Where the symbols take the items:
GM: +>QT, §>SD, *>ZS, ^>none, $>BM
JG: +>CL, §>RF, *>HJ, ^>QL, $>FD
ZD: +>ZZ, §>ZS, *>HD, ^>LD, $>MH
TT: +>NF, §>QN, *>FT, ^>MN, $>BD
ZS: +>ZC, §>BM, *>MH, ^>NJ, $>GM
NF: +>MR, §>PM, *>DC, ^>TT, $>DL
JL: +>SQ, §>HJ, *>MR, ^>DL, $>MJ
MC: +>QN, §>MB, *>CM, ^>RR, $>MM
MR: +>JT, §>MJ, *>RG, ^>NF, $>JL
HD: +>PH, §>MH, *>FL, ^>GL, $>ZD
DJ: +>QL, §>CJ, *>ZB, ^>MB, $>QS
QT: +>PZ, §>ZJ, *>ZC, ^>GM, $>DR
QN: +>PM, §>DJ, *>BD, ^>MC, $>ZB
LD: +>ZD, §>NJ, *>GL, ^>none, $>BG
MH: +>RQ, §>GM, *>ZD, ^>BG, $>ZS
RF: +>LT, §>NF, *>FD, ^>RC, $>DC
PR: +>FD, §>FT, *>QL, ^>QS, $>RC
ZZ: +>DH, §>ZC, *>PH, ^>ZD, $>RQ
DR: +>PB, §>FL, *>QT, ^>BM, $>ZJ
QS: +>PR, §>TH, *>DJ, ^>DD, $>CJ
RG: +>NS, §>JL, *>LT, ^>DC, $>MR
HP: +>CM, §>PZ, *>DH, ^>RQ, $>RR
CJ: +>RC, §>MN, *>QS, ^>FG, $>TH
PH: +>HB, §>RQ, *>QQ, ^>HD, $>ZZ
PB: +>MB, §>QQ, *>PZ, ^>DR, $>JD
NJ: +>ZS, §>none, *>BG, ^>none, $>none
DC: +>RG, §>DL, *>RF, ^>FT, $>NF
JT: +>none, §>TQ, *>NS, ^>MR, $>SQ
QQ: +>FG, §>ZZ, *>JD, ^>FL, $>PH
HB: +>TH, §>HP, *>FG, ^>PH, $>DH
JD: +>DD, §>PH, *>PB, ^>ZJ, $>QQ
TH: +>FT, §>CM, *>CJ, ^>HB, $>MN
QM: +>HJ, §>PR, *>PM, ^>ZB, $>QL
GN: +>none, §>MQ, *>TQ, ^>HJ, $>CL
BM: +>DR, §>NZ, *>GM, ^>none, $>SD
SQ: +>none, §>GN, *>JT, ^>JL, $>TQ
CM: +>BD, §>MM, *>MN, ^>HP, $>MC
BD: +>DL, §>ZB, *>TT, ^>CM, $>QN
RR: +>MC, §>PB, *>HP, ^>ZC, $>PZ
FL: +>QQ, §>ZD, *>ZJ, ^>NZ, $>HD
MQ: +>none, §>RG, *>CL, ^>FD, $>LT
ZJ: +>JD, §>HD, *>DR, ^>SD, $>FL
MJ: +>TQ, §>JG, *>JL, ^>PM, $>HJ
PZ: +>MM, §>JD, *>RR, ^>QT, $>PB
CL: +>none, §>LT, *>GN, ^>JG, $>MQ
HJ: +>GN, §>FD, *>MJ, ^>QM, $>JG
NS: +>none, §>SQ, *>none, ^>RG, $>JT
BG: +>MH, §>none, *>LD, ^>none, $>NJ
PM: +>MJ, §>QL, *>DL, ^>QN, $>QM
ZC: +>RR, §>DR, *>RQ, ^>ZS, $>QT
FT: +>DC, §>BD, *>RC, ^>TH, $>TT
SD: +>ZJ, §>GL, *>BM, ^>none, $>NZ
QL: +>JG, §>RC, *>QM, ^>DJ, $>PR
FD: +>MQ, §>DC, *>JG, ^>PR, $>RF
ZB: +>QM, §>QS, *>QN, ^>MM, $>DJ
DD: +>QS, §>HB, *>MB, ^>JD, $>FG
NZ: +>FL, §>LD, *>SD, ^>none, $>GL
LT: +>none, §>MR, *>MQ, ^>RF, $>RG
TQ: +>none, §>CL, *>SQ, ^>MJ, $>GN
MM: +>ZB, §>DD, *>MC, ^>PZ, $>MB
GL: +>HD, §>BG, *>NZ, ^>none, $>LD
MN: +>TT, §>MC, *>TH, ^>DH, $>CM
DL: +>JL, §>QM, *>NF, ^>BD, $>PM
FG: +>CJ, §>DH, *>DD, ^>QQ, $>HB
DH: +>MN, §>RR, *>HB, ^>ZZ, $>HP
RQ: +>HP, §>QT, *>ZZ, ^>MH, $>ZC
RC: +>RF, §>TT, *>PR, ^>CJ, $>FT
MB: +>DJ, §>FG, *>MM, ^>PB, $>DD

The rows follow the links: the fewer symbols apart two items are, the more alike their rows tend to be.

Each row is also shifted at random along 4 hidden directions that mean nothing.

Some items, each with a row of numbers:
MR: 50,3,-5,15,8,3,-3,7,-7,-3,3,2,15,-2,-1,7,20,3,3,-5,-14,12,1,0,17,-3,-37,17,-3,7,-15,-8
RC: 25,0,-28,-17,36,-18,21,-14,38,-4,-25,15,-2,3,-15,3,10,-12,7,-8,-10,-12,-10,-33,-34,10,-11,-23,9,-11,28,8
LD: -21,7,-1,-2,-9,13,-7,0,-12,26,-14,-8,-12,-1,5,-20,-22,6,25,7,20,-44,7,-6,-6,6,21,-26,-23,9,-6,3
JL: 14,-10,4,33,-8,3,-12,5,-38,-18,7,4,23,-7,5,3,29,2,15,-2,-24,-26,-17,7,17,1,-13,16,-8,10,-4,-16
MB: -3,15,-2,11,6,22,-5,-1,-2,11,19,-10,-1,1,7,7,-13,21,17,14,5,16,21,-10,31,-9,-3,7,-12,15,-28,5
ZB: 10,-16,-9,-30,27,3,4,-24,28,-2,7,-12,-13,5,13,7,-15,2,-2,-2,-5,5,0,-2,-13,9,-7,1,0,-6,11,16
BM: -15,1,3,-21,20,16,3,-6,8,18,-2,-6,-20,1,-2,2,-28,0,16,11,24,2,16,8,-12,4,14,-18,-10,-6,5,8
CM: -2,-7,5,-9,-8,17,-14,-12,-1,6,27,-25,-12,4,23,2,-20,19,-3,1,0,14,13,13,24,-2,-1,19,-13,12,-23,8
ZZ: -22,21,1,3,4,-14,17,23,15,2,-14,21,4,-4,-30,7,2,-10,-12,8,16,36,7,-8,-6,-7,11,-14,21,-13,10,-3
QL: 39,-5,-10,-18,-7,-30,7,1,24,-3,-19,8,3,4,-6,-9,17,-20,-30,-24,-7,2,-18,-5,-27,6,-19,-6,20,-12,21,4
JD: -49,25,11,20,-29,-20,5,28,1,-4,-1,15,5,-2,-16,-2,8,-3,-32,4,6,36,6,-10,16,-18,25,7,27,-2,-6,-5
DC: -4,8,-6,17,-34,-37,7,9,10,-16,-14,15,21,0,-5,-11,28,-10,-33,-18,-23,-5,-21,-30,0,-3,1,6,27,2,9,-5
ZS: -15,-1,6,-32,9,6,3,-1,19,18,5,-11,-27,3,-1,4,-26,-5,-15,4,29,33,16,22,-13,1,11,-6,3,-13,7,11
PZ: -38,14,15,38,-5,6,-1,24,-38,-8,-5,15,16,-13,-14,3,11,1,23,21,5,-16,2,7,15,-5,18,-6,-7,3,-3,-17
NZ: -30,10,-4,-17,-4,4,1,-6,15,22,2,-10,-22,6,3,-8,-30,7,-6,5,22,10,17,-11,-3,-6,23,-11,-3,2,-7,13
MM: 3,13,-11,4,-19,9,-7,-7,5,18,1,-11,0,8,14,-12,-15,22,2,-1,2,-8,17,-28,20,-8,1,1,-10,22,-31,6
NJ: -5,11,-4,-4,19,23,1,3,-6,27,-7,-3,-14,-2,-8,-1,-23,11,34,15,28,-9,22,0,0,3,7,-22,-20,3,-9,3
QM: 12,-7,-7,-2,27,-16,16,1,16,-21,-4,14,9,1,-12,12,17,-16,-8,-4,-15,18,-9,-3,-16,6,-11,0,19,-14,24,2
QQ: 24,14,4,11,33,12,7,30,-22,12,-20,19,8,-13,-35,15,12,-16,31,11,27,10,9,25,-14,3,-22,-19,-6,-19,10,-17
ZJ: -24,4,0,-11,51,8,19,1,10,-1,-7,15,-10,-5,-26,19,-9,-10,23,20,19,17,9,5,-23,1,12,-25,3,-20,23,3
SD: -26,-1,18,-30,29,22,4,-5,20,9,25,-12,-29,2,2,22,-35,6,-4,19,26,61,33,26,6,-7,10,3,1,-15,-5,10
GM: -27,1,0,-22,2,1,0,-6,14,17,-4,-9,-21,7,3,-9,-27,1,-3,5,22,4,10,0,-15,1,23,-17,-3,-8,6,10
CL: 31,-16,4,13,18,20,-10,-11,-22,-15,18,-5,12,-1,10,13,12,12,26,4,-22,-12,-5,16,20,5,-25,20,-18,10,-13,-7
RQ: -39,10,10,12,8,-4,12,14,-9,-9,-10,18,2,-6,-24,7,4,-14,8,14,14,6,-2,11,-10,-2,20,-14,9,-17,20,-7
BG: -23,12,-6,-6,-15,7,-5,-2,1,28,-7,-8,-14,4,2,-16,-23,11,5,6,22,-14,17,-15,1,-2,22,-18,-10,9,-12,5
DH: -4,26,4,18,15,11,4,21,5,7,8,6,5,-5,-15,16,-4,11,4,17,13,52,27,-6,30,-15,-8,10,4,1,-26,-4
CJ: 47,-15,-1,-38,-29,3,-18,-9,12,22,5,-30,-21,10,30,-20,-18,1,-29,-27,8,-5,0,23,-8,1,-16,13,-8,7,-12,10
FL: -18,6,-10,-13,8,-6,12,0,4,15,-32,9,-8,0,-17,-13,-10,-11,14,0,20,-36,-5,-15,-36,9,22,-38,-1,-11,25,2

Complete each set of four: the symbols that take the first to the second take the third to the fourth, perhaps in another order.
Answer with the item's name.
A 5,-11,-18,-16,4,8,-1,-31,12,11,0,-17,-12,8,22,-14,-19,13,15,-3,-7,-39,-4,-23,-6,7,6,-11,-17,15,-3,14
B -43,10,19,28,-18,17,-15,6,-33,-8,24,-7,7,-5,10,3,-1,18,8,14,0,5,11,6,39,-12,20,19,-12,16,-25,-10
C 47,-5,-28,-24,29,-14,18,-16,34,8,-31,8,-4,3,-11,-5,7,-11,11,-16,-6,-30,-15,-26,-45,14,-20,-29,4,-10,27,11
D TH

A 1,-10,0,-11,19,-14,14,-5,17,-23,4,10,3,0,-9,16,14,-15,-15,-3,-15,27,-12,6,-13,2,-6,4,22,-17,26,3
B 40,-1,-32,-30,32,2,12,-29,47,19,-16,-8,-13,8,2,-6,-16,6,12,-8,-2,-18,3,-44,-26,9,-11,-20,-3,4,2,24
C 7,-23,-5,-22,30,18,-2,-28,4,-2,14,-15,-14,6,19,5,-16,10,20,3,-4,-15,2,5,-8,10,-2,-3,-18,1,5,12
D DD

A 25,15,-16,14,-20,-33,9,13,19,-6,-19,16,19,1,-12,-12,28,-8,-23,-17,-18,1,-13,-32,-4,-4,-15,1,22,1,1,-6
B -13,-8,-9,2,-1,-25,12,-9,16,-24,-9,13,6,2,-4,0,18,-12,-14,-9,-22,-12,-21,-23,-24,5,9,-6,19,-7,30,4
C -14,19,13,4,-1,-9,9,27,2,3,-9,14,2,-4,-24,9,4,-11,-12,5,19,40,11,12,-2,-10,3,-4,18,-14,3,-9
D ZJ

A -15,-25,14,3,25,-4,8,-11,-12,-35,10,11,8,-7,-6,16,16,-14,6,4,-18,-6,-19,23,-14,10,5,5,8,-18,35,-5
B 52,14,-15,1,-2,-26,10,17,28,5,-20,16,14,1,-17,3,24,-15,-30,-17,-7,30,-7,-18,-7,-6,-32,3,28,-8,0,-1
C 10,-16,5,8,16,-9,6,0,-13,-27,-4,15,14,-6,-10,10,24,-15,6,-5,-15,-11,-22,17,-14,12,-8,-2,8,-11,27,-8
D FD

A -33,13,14,24,-19,-8,0,26,-24,-6,-7,16,9,-7,-18,-2,12,-10,-2,10,13,1,-3,9,4,-9,20,-6,10,-9,5,-13
B -62,4,22,25,-40,-14,-2,22,-36,-14,-4,15,12,-6,-9,-8,9,-13,-11,3,7,-14,-11,15,3,-5,36,-5,10,-6,14,-15
C 24,-12,-7,-34,11,-15,5,-11,33,-2,1,-6,-15,7,5,4,-5,-9,-28,-16,-5,22,-5,1,-23,4,-12,4,18,-10,17,12
D BD

A 23,5,-5,6,-1,23,-13,-2,-12,21,2,-12,-2,2,14,-6,-14,19,24,3,6,-20,9,-4,15,-1,-11,2,-25,17,-29,0
B -14,18,2,26,-17,-8,2,25,-26,7,-20,17,14,-5,-20,-9,14,-10,11,4,13,-20,-3,-1,-3,-5,7,-14,1,-4,2,-14
C -4,7,1,-12,21,-2,14,12,7,12,-22,16,-10,-3,-24,2,-5,-18,8,5,23,6,4,9,-28,2,4,-26,5,-21,23,-1
D NZ

A -11,-17,4,9,36,-3,15,-7,-7,-34,1,21,13,-5,-13,21,20,-12,18,8,-19,-9,-19,6,-13,10,0,-4,8,-14,32,-5
B 20,-23,-12,-24,31,12,0,-30,8,-1,-3,-9,-10,2,10,-1,-9,0,25,-4,-6,-38,-11,0,-27,18,-6,-13,-16,-2,18,11
C 28,-13,-4,-18,8,-21,11,-4,22,-10,-7,7,-2,4,-3,1,11,-19,-23,-13,-7,12,-14,7,-24,8,-13,-2,19,-16,24,4
D QS

A 21,-31,12,-29,-12,15,-19,-17,-8,2,20,-31,-21,7,30,-5,-17,2,-11,-14,0,-9,-7,47,-7,8,-7,19,-14,-1,1,6
B 31,2,-11,-6,20,28,-5,-8,0,24,4,-12,-7,-1,7,2,-15,20,33,10,11,-6,19,-4,13,1,-19,-4,-26,14,-25,4
C 5,-11,-10,-13,25,19,-2,-27,12,4,12,-15,-10,5,19,1,-19,17,24,8,-4,-16,7,-13,2,6,2,-3,-19,11,-11,14
D MB

A 10,14,13,24,-15,8,-6,32,-36,12,-6,8,12,-7,-14,0,10,-6,11,2,17,2,6,22,12,-11,-11,1,-9,-1,-13,-18
B -27,-4,8,-24,9,5,6,-1,9,10,6,-5,-21,2,-2,5,-23,-6,-8,3,23,18,9,21,-15,-1,19,-9,1,-13,12,7
C 31,-2,6,20,12,-1,2,12,-13,-18,5,10,21,-6,-10,17,26,-7,1,-1,-14,22,-4,15,13,-1,-27,17,7,-5,-1,-11
D ZB

A 16,-6,11,-8,0,-18,4,10,8,-21,6,8,6,-1,-7,13,16,-17,-33,-12,-8,35,-12,21,-9,-1,-17,22,26,-18,14,-3
B 15,-9,-9,-16,-8,-27,8,-6,27,-9,-15,6,2,5,1,-9,14,-15,-26,-18,-14,0,-18,-15,-26,5,-4,-3,21,-8,24,7
C -14,4,-5,11,1,-27,13,1,16,-26,-5,20,18,0,-12,4,23,-10,-16,-4,-23,1,-17,-26,-9,1,3,1,25,-6,17,-1
D QL

A 30,-15,-5,-22,-4,-17,5,-7,14,-7,-12,3,-7,3,1,-6,8,-17,-21,-21,-9,-7,-20,9,-30,9,-12,-2,12,-13,23,3
B 20,-18,14,-3,28,0,9,7,-9,-26,11,11,8,-4,-13,22,22,-18,-3,-1,-12,23,-13,39,-12,6,-22,11,10,-22,23,-8
C 19,-1,0,15,-6,0,-8,-1,0,-14,17,-2,16,0,8,11,16,8,-13,-2,-21,21,0,-7,27,-6,-23,29,6,12,-19,-4
D GN

A 11,1,-1,-2,3,21,-12,-12,-5,17,13,-15,-8,4,15,-1,-17,19,17,7,4,-3,13,-1,15,0,-7,7,-19,16,-24,5
B -24,22,0,29,-12,-8,6,24,-14,3,-22,22,15,-7,-23,-9,14,-9,13,8,10,-14,2,-15,-1,-5,13,-20,5,-2,1,-14
C 27,0,14,6,-14,23,-17,16,-29,20,12,-15,-3,-3,12,-1,-8,11,7,2,13,13,15,35,26,-7,-19,17,-21,8,-30,-9
D ZZ

A -26,-19,3,-11,7,-17,9,-17,15,-30,11,6,-4,1,2,7,6,-11,-16,-4,-19,4,-17,3,-15,5,12,5,19,-11,28,6
B 11,-14,-18,-22,9,-16,7,-21,28,-6,-16,3,-6,5,3,-8,1,-7,-5,-12,-12,-27,-17,-24,-31,13,-1,-18,9,-3,23,11
C 2,22,1,25,-4,6,-1,26,-19,16,-14,10,13,-6,-17,-2,9,3,14,7,12,3,10,-8,18,-7,-6,-7,-3,7,-20,-9
D PZ

A 25,-21,-10,-26,26,17,-2,-23,10,8,5,-16,-15,2,17,1,-17,8,21,-3,-1,-22,-1,5,-12,11,-9,-6,-20,2,2,14
B -11,8,-5,10,-23,9,-14,-10,-6,12,11,-17,0,4,17,-14,-13,19,5,5,-1,-13,13,-16,24,-5,11,9,-13,20,-31,4
C -20,-1,20,-13,-10,-6,5,22,-9,2,-2,5,-6,-4,-14,6,-3,-17,-20,1,23,25,0,41,-15,1,10,-1,10,-22,20,-7
D MH

